Here is a tiny trained network, its code and every weight. The questions are about switching its units off for an input and a class, where a switched-off unit gives its printed mean instead of its output.

import numpy as np


def w(rows, s, z=0):
    codes = np.array(rows[::2]) - 128.0
    scale = np.full(codes.shape[1], s)
    scale[-1] = z or s
    return codes * scale


def norm(h):
    return h / np.sqrt((h * h).mean(-1, keepdims=True) + 1e-5)


def f(y):
    return np.maximum(y, 0)


def log_softmax(a):
    a = a - a.max(-1, keepdims=True)
    return a - np.log(np.exp(a).sum(-1, keepdims=True))


def net(x, mask):
    res = np.array(x, float).reshape(1, 2) / 4 @ E
    u = 0
    for l in range(2):
        y = f(norm(res) @ A[l][:, :-1].T + A[l][:, -1])
        res = res + np.where(mask[u : u + 4], y, B[l][:, -1]) @ B[l][:, :-1]
        u += 4
    return log_softmax(norm(res)[-1] @ U[:, :-1].T + U[:, -1])


A, B = {}, {}
E = w([
[40,4,110,86,148,254,188,161],'x0',
[169,190,168,130,140,158,254,184],'x1',
],0.0041)
A[0] = w([
[6,93,104,163,75,106,186,244,82],'L0N1',
[212,252,143,193,92,155,61,168,254],'L0N2',
[146,40,79,54,79,55,135,40,98],'L0N3',
[55,146,199,117,117,204,123,247,210],'L0N4',
],0.0028,0.0022)
B[0] = w([
[74,127,39,94,203,201,123,151,178],'L0N1',
[113,32,123,105,158,159,138,167,252],'L0N2',
[136,246,81,3,171,165,121,112,171],'L0N3',
[150,123,135,197,131,75,97,192,220],'L0N4',
],0.0059,0.0038)
A[1] = w([
[219,190,159,212,122,102,97,121,172],'L1N1',
[210,173,132,82,110,189,145,101,7],'L1N2',
[126,127,90,102,195,138,119,173,176],'L1N3',
[125,213,155,133,123,165,254,108,41],'L1N4',
],0.0077,0.0011)
B[1] = w([
[79,98,129,152,146,206,176,172,210],'L1N1',
[187,100,163,104,111,30,149,108,145],'L1N2',
[161,154,169,150,117,88,151,117,253],'L1N3',
[97,130,85,91,115,105,10,41,206],'L1N4',
],0.011,0.0057)
U = w([
[55,121,95,66,154,105,10,40,210],'0',
[40,63,133,190,198,199,194,202,217],'1',
[227,131,211,145,140,14,186,128,188],'2',
[165,167,76,144,45,164,179,112,48],'3',
[157,139,89,132,89,129,138,150,14],'4',
[146,185,122,99,68,168,153,156,3],'5',
[139,190,104,113,73,162,171,132,11],'6',
[148,165,127,104,79,156,157,142,18],'7',
],0.012,0.0042)

Each question gives the input, the list of numbers given to net, and the class t.
The units are the neurons (one row each of A and B). Each row of codes is followed by its name. A weight is (code - 128) times the scale printed after its matrix; where a second scale follows, it is the last column's (A, B and U).
mask holds one flag per neuron, layer by layer. A switched-off neuron (its flag False) gives its mean, the last column of its row in B, instead of its output. The means were averaged over made-up inputs and are rounded, as every weight is.
A unit's drop is (log p(t) with every unit on - log p(t) with that unit switched off) / (log p(t) with every unit on - log p(t) with every unit switched off).
The circuit of an input: a set's keep is (log p(t) with only the set's units on - log p(t) with every unit switched off) / (log p(t) with every unit on - log p(t) with every unit switched off). Starting from all 8 units, units are removed one at a time, each time the one whose removal leaves the highest keep (on an exact tie, the one counted first), for as long as the keep stays at least 0.8.
units of the circuit, in order: the units of the circuit, biggest drop first
top k neurons: the k neurons with the biggest drops, biggest first
top k neurons in layer l: the k neurons of layer l with the biggest drops, biggest first
drop when u is switched off: that unit's drop, to one decimal
input [-6,0], class 1: units of the circuit, in order : [L1N1]
input [3,-1], class 2: top 3 neurons : [L1N3 L1N1 L1N4]
input [-7,-6], class 1: top 3 neurons : [L1N1 L1N4 L0N1]
input [-7,8], class 0: top 2 neurons : [L1N4 L0N4]
input [-1,0], class 2: top 2 neurons : [L1N1 L1N4]
input [0,-3], class 2: top 2 neurons : [L0N3 L1N4]
input [-4,-2], class 1: top 3 neurons : [L0N1 L1N4 L1N1]
input [-4,3], class 1: top 2 neurons : [L1N1 L0N3]
input [-3,-1], class 2: top 3 neurons : [L0N2 L0N4 L1N4]
input [-4,-3], class 1: top 3 neurons : [L0N1 L1N4 L1N1]
input [2,-3], class 2: top 2 neurons in layer 1 : [L1N3 L1N4]
input [2,-1], class 2: top 2 neurons : [L1N3 L1N1]
input [-7,7], class 0: top 3 neurons in layer 1 : [L1N4 L1N3 L1N2]
input [-2,-2], class 2: units of the circuit, in order : [L1N4]
input [5,5], class 0: top 3 neurons : [L1N4 L0N2 L1N1]
input [-5,-3], class 1: top 2 neurons in layer 1 : [L1N1 L1N4]
input [-4,5], class 0: drop when L1N4 is switched off : 1.3
input [-6,7], class 0: drop when L1N4 is switched off : 1.3
input [-8,2], class 1: drop when L1N1 is switched off : 0.8
input [2,2], class 2: units of the circuit, in order : [L1N3]
